Below are the code and all the weights of a small trained network. Each question names an input and a class and asks about switching units off, where a switched-off unit gives its printed mean instead of its output.

import numpy as np


def w(rows, s, z=0):
    codes = np.array(rows[::2]) - 128.0
    scale = np.full(codes.shape[1], s)
    scale[-1] = z or s
    return codes * scale


def f(y):
    return y / 2 * (1 + np.tanh(0.7978845608 * (y + 0.044715 * y**3)))


def log_softmax(a):
    a = a - a.max(-1, keepdims=True)
    return a - np.log(np.exp(a).sum(-1, keepdims=True))


def net(x, mask):
    res = np.array(x, float).reshape(1, 5) / 4 @ E
    y = f(res @ A[0][:, :-1].T + A[0][:, -1])
    res = res + np.where(mask, y, B[0][:, -1]) @ B[0][:, :-1]
    return log_softmax(res[-1] @ U[:, :-1].T + U[:, -1])


A, B = {}, {}
E = w([
[84,211,103,227,127,225,116],'x0',
[145,76,39,165,146,141,5],'x1',
[139,128,120,116,121,145,128],'x2',
[166,123,100,179,9,73,160],'x3',
[139,121,129,112,108,158,118],'x4',
],0.013)
A[0] = w([
[114,100,157,156,191,120,128,137],'N1',
[136,125,165,113,130,156,220,149],'N2',
[162,7,133,85,133,66,125,92],'N3',
[150,141,121,153,46,100,130,5],'N4',
[95,125,114,159,112,162,142,34],'N5',
[116,107,108,138,124,116,59,183],'N6',
[93,194,80,208,132,163,123,105],'N7',
[125,179,101,144,124,184,116,186],'N8',
[118,119,92,118,119,159,157,17],'N9',
[155,99,111,93,131,116,124,163],'N10',
[118,127,99,159,57,81,144,141],'N11',
[124,190,118,131,138,159,97,69],'N12',
[97,130,101,101,159,137,134,25],'N13',
[145,46,124,75,147,83,136,70],'N14',
[134,190,221,120,111,125,169,191],'N15',
[158,41,86,181,190,136,92,83],'N16',
[172,94,98,143,134,140,94,190],'N17',
[116,136,211,94,191,176,93,68],'N18',
[147,99,89,178,58,97,159,24],'N19',
[90,152,133,95,208,152,103,49],'N20',
[72,106,125,67,155,148,114,64],'N21',
[139,88,56,171,135,111,77,152],'N22',
],0.014,0.0022)
B[0] = w([
[185,124,115,110,156,94,142,166],'N1',
[33,25,98,122,120,176,198,203],'N2',
[50,198,204,207,90,64,75,251],'N3',
[244,184,92,72,189,78,98,191],'N4',
[120,249,177,195,72,77,130,168],'N5',
[73,65,89,91,191,247,220,200],'N6',
[70,216,209,206,64,60,114,255],'N7',
[66,141,178,139,92,123,57,213],'N8',
[126,130,80,157,93,130,135,130],'N9',
[105,85,197,196,129,95,104,172],'N10',
[216,142,118,82,210,144,138,200],'N11',
[144,141,185,142,46,101,104,187],'N12',
[191,149,100,112,148,89,153,151],'N13',
[72,208,198,205,19,23,86,221],'N14',
[61,1,157,43,213,204,254,221],'N15',
[97,49,95,34,111,188,171,229],'N16',
[103,75,128,131,124,190,189,192],'N17',
[231,95,96,103,189,66,54,216],'N18',
[241,136,27,105,149,91,55,204],'N19',
[219,206,83,100,161,94,118,214],'N20',
[227,170,108,173,135,110,109,180],'N21',
[65,73,109,79,183,249,252,231],'N22',
],0.0072,0.017)
U = w([
[58,63,133,107,130,164,172,254],'0',
[75,178,188,191,59,104,96,96],'1',
[250,145,104,124,145,115,101,18],'2',
],0.016,0.0023)

Each question gives the input, the list of numbers given to net, and the class t.
The units are the neurons (one row each of A and B). Each row of codes is followed by its name. A weight is (code - 128) times the scale printed after its matrix; where a second scale follows, it is the last column's (A, B and U).
mask holds one flag per neuron, in row order. A switched-off neuron (its flag False) gives its mean, the last column of its row in B, instead of its output. The means were averaged over made-up inputs and are rounded, as every weight is.
A unit's drop is (log p(t) with every unit on - log p(t) with that unit switched off) / (log p(t) with every unit on - log p(t) with every unit switched off).
most important unit: the unit with the biggest drop
top k neurons: the k neurons with the biggest drops, biggest first
drop when u is switched off: that unit's drop, to one decimal
input [-7,7,6,1,2], class 0: top neuron => [N22]
input [8,8,-3,1,7], class 0: top 4 neurons => [N22, N6, N16, N3]
input [-8,7,-1,8,7], class 1: top 2 neurons => [N3, N14]
input [-8,8,4,2,-4], class 0: top 3 neurons => [N22, N16, N6]
input [-4,-3,2,-3,-3], class 1: top 4 neurons => [N22, N14, N16, N6]
input [-4,6,5,-8,6], class 2: top 3 neurons => [N20, N21, N18]
input [7,-2,-4,-8,8], class 2: top 3 neurons => [N18, N20, N3]
input [6,-6,1,-2,6], class 0: top 2 neurons => [N15, N3]
input [-7,0,-1,-6,-3], class 1: top 2 neurons => [N14, N3]
input [5,6,-1,-7,1], class 2: top 3 neurons => [N20, N18, N15]
input [3,0,1,4,6], class 2: top 2 neurons => [N3, N14]
input [6,7,-8,7,8], class 0: top 2 neurons => [N22, N6]
input [-1,-2,-6,2,-7], class 0: top 2 neurons => [N20, N18]
input [5,-2,-6,-7,-1], class 2: most important unit => N18
input [0,0,-5,1,-3], class 2: drop when N17 is switched off => 0.3
input [-1,-5,-7,-6,3], class 2: drop when N20 is switched off => 0.4
input [6,-7,4,2,-7], class 0: drop when N15 is switched off => 2.5
